Here is a tiny trained network, its code and every weight. The questions are about switching its units off for an input and a target symbol, where a switched-off unit gives its printed mean instead of its output.

import numpy as np


def w(rows, s, z=0):
    codes = np.array(rows[::2]) - 128.0
    scale = np.full(codes.shape[1], s)
    scale[-1] = z or s
    return codes * scale


def f(y):
    return np.maximum(y, 0)


def softmax(a):
    e = np.exp(a - a.max(-1, keepdims=True))
    return e / e.sum(-1, keepdims=True)


def log_softmax(a):
    a = a - a.max(-1, keepdims=True)
    return a - np.log(np.exp(a).sum(-1, keepdims=True))


def net(x, mask):
    ids = ['αεηθλμπσψ'.index(c) for c in x.split()]
    T = len(ids)
    res = E[ids] + P[:T]
    r = res
    for j in range(3):
        rows = slice(3 * j, 3 * j + 3)
        q, k, v = (r @ M[0][rows].T for M in (Q, K, V))
        z = softmax(np.where(np.tri(T) > 0, q @ k.T / 3**0.5, -1e9)) @ v
        o = O[0][rows]
        res = res + np.where(mask[j], z, o[:, -1]) @ o[:, :-1]
    y = f(res @ A[0][:, :-1].T + A[0][:, -1])
    res = res + np.where(mask[3:7], y, B[0][:, -1]) @ B[0][:, :-1]
    return log_softmax(res[-1] @ U[:, :-1].T + U[:, -1])


Q, K, V, O, A, B = {}, {}, {}, {}, {}, {}
E = w([
[126,151,147,89],'α',
[107,179,131,133],'ε',
[143,148,151,156],'η',
[123,147,149,87],'θ',
[78,187,110,149],'λ',
[110,159,145,85],'μ',
[89,162,141,80],'π',
[203,76,151,93],'σ',
[175,117,191,7],'ψ',
],0.022)
P = w([
[166,158,39,87],'0',
[75,35,69,160],'1',
[63,115,192,87],'2',
[217,175,93,137],'3',
[40,28,94,203],'4',
[70,121,240,110],'5',
[235,187,158,163],'6',
[15,34,92,228],'7',
[67,156,245,140],'8',
],0.011)
Q[0] = w([
[70,67,151,113],'head 1',
[134,189,243,81],'head 1',
[169,177,83,14],'head 1',
[4,118,182,134],'head 2',
[120,173,202,107],'head 2',
[104,44,45,96],'head 2',
[81,62,174,79],'head 3',
[148,145,124,196],'head 3',
[239,112,126,169],'head 3',
],0.011)
K[0] = w([
[216,128,227,158],'head 1',
[94,99,168,232],'head 1',
[126,159,1,168],'head 1',
[135,174,221,156],'head 2',
[56,190,137,234],'head 2',
[207,23,154,61],'head 2',
[105,43,101,93],'head 3',
[200,221,163,189],'head 3',
[218,143,86,118],'head 3',
],0.0099)
V[0] = w([
[62,190,189,168],'head 1',
[175,55,163,153],'head 1',
[58,25,58,11],'head 1',
[145,110,171,254],'head 2',
[66,190,157,61],'head 2',
[170,15,193,33],'head 2',
[77,141,29,134],'head 3',
[30,81,195,90],'head 3',
[86,52,174,154],'head 3',
],0.0083)
O[0] = w([
[83,206,149,132,157],'head 1',
[193,145,104,140,79],'head 1',
[65,92,1,163,181],'head 1',
[145,49,80,151,34],'head 2',
[58,139,137,110,254],'head 2',
[184,208,137,185,113],'head 2',
[193,119,35,164,145],'head 3',
[136,77,183,207,214],'head 3',
[91,124,126,206,124],'head 3',
],0.0083,0.0066)
A[0] = w([
[85,33,140,117,4],'neuron 1',
[153,255,48,220,154],'neuron 2',
[40,94,103,235,79],'neuron 3',
[191,222,142,104,101],'neuron 4',
],0.008,0.0037)
B[0] = w([
[60,85,172,123,161],'neuron 1',
[191,125,241,105,195],'neuron 2',
[66,71,44,116,254],'neuron 3',
[55,2,141,18,173],'neuron 4',
],0.009,0.0076)
U = w([
[124,82,136,128,78],'α',
[173,95,136,173,233],'ε',
[117,85,117,136,93],'η',
[92,102,114,142,85],'θ',
[67,2,133,139,15],'λ',
[104,115,141,134,33],'μ',
[137,148,100,45,170],'π',
[147,185,221,141,254],'σ',
[90,122,170,127,107],'ψ',
],0.0081,0.0076)

Each question gives the input, a string of symbols that net reads in full, and the target symbol t.
The units are the heads (3 rows each of Q, K, V and O) and the neurons (one row each of A and B). Each row of codes is followed by its name. A weight is (code - 128) times the scale printed after its matrix; where a second scale follows, it is the last column's (O, A, B and U).
mask holds one flag per unit, heads first, then neurons. A switched-off unit (its flag False) gives its mean, the last column of its rows in O or B, instead of its output. The means were averaged over made-up inputs and are rounded, as every weight is.
A unit's drop is (log p(t) with every unit on - log p(t) with that unit switched off) / (log p(t) with every unit on - log p(t) with every unit switched off).
The circuit of an input: a set's keep is (log p(t) with only the set's units on - log p(t) with every unit switched off) / (log p(t) with every unit on - log p(t) with every unit switched off). Starting from all 7 units, units are removed one at a time, each time the one whose removal leaves the highest keep (on an exact tie, the one counted first), for as long as the keep stays at least 0.8.
circuit, biggest first: the units of the circuit, biggest drop first
k most important neurons: the k neurons with the biggest drops, biggest first
which heads matter: for each layer, one digit per head in row order, 1 if its drop is at least 0.15 and else 0, layers parted by /
drop of u: that unit's drop, to one decimal
input π ε π ψ η, target σ: circuit, biggest first : head 2
input π η π π μ π ψ ε, target σ: circuit, biggest first : head 2; neuron 2
input π μ σ π ε, target ε: 2 most important neurons : neuron 2; neuron 3
input θ π ε σ η η α, target π: circuit, biggest first : head 3; neuron 4
input η η π, target σ: circuit, biggest first : head 1; neuron 3
input λ μ π π θ π η, target π: which heads matter : 011
input π η π π ε σ α θ, target ε: circuit, biggest first : head 2; head 1
input π π π λ λ λ ψ ψ π, target λ: 3 most important neurons : neuron 3; neuron 1; neuron 2
input η π η π π μ σ θ, target ε: which heads matter : 111
input η π μ, target σ: 2 most important neurons : neuron 3; neuron 4
input α π η λ π ψ ε ψ, target σ: circuit, biggest first : head 1; head 2
input λ ψ π π α π ψ η, target σ: circuit, biggest first : head 2; neuron 2
input θ μ λ, target λ: circuit, biggest first : head 2; neuron 3
input σ η ε ε η σ α μ λ, target λ: circuit, biggest first : head 2
input μ π π ε ψ, target σ: circuit, biggest first : head 2; head 1
input λ λ μ, target λ: 2 most important neurons : neuron 1; neuron 2
input μ π λ π ψ σ π λ, target ε: 2 most important neurons : neuron 3; neuron 2
input η ψ π π η σ μ η, target ε: 2 most important neurons : neuron 2; neuron 4
input ψ λ α, target λ: 2 most important neurons : neuron 1; neuron 2
input λ π π η π η θ, target π: most important neuron : neuron 2
input ε η ε ε λ θ, target λ: drop of head 2 : 2.4
input θ μ σ π λ, target ε: drop of neuron 2 : 0.2
input λ π θ, target λ: drop of head 2 : 0.6
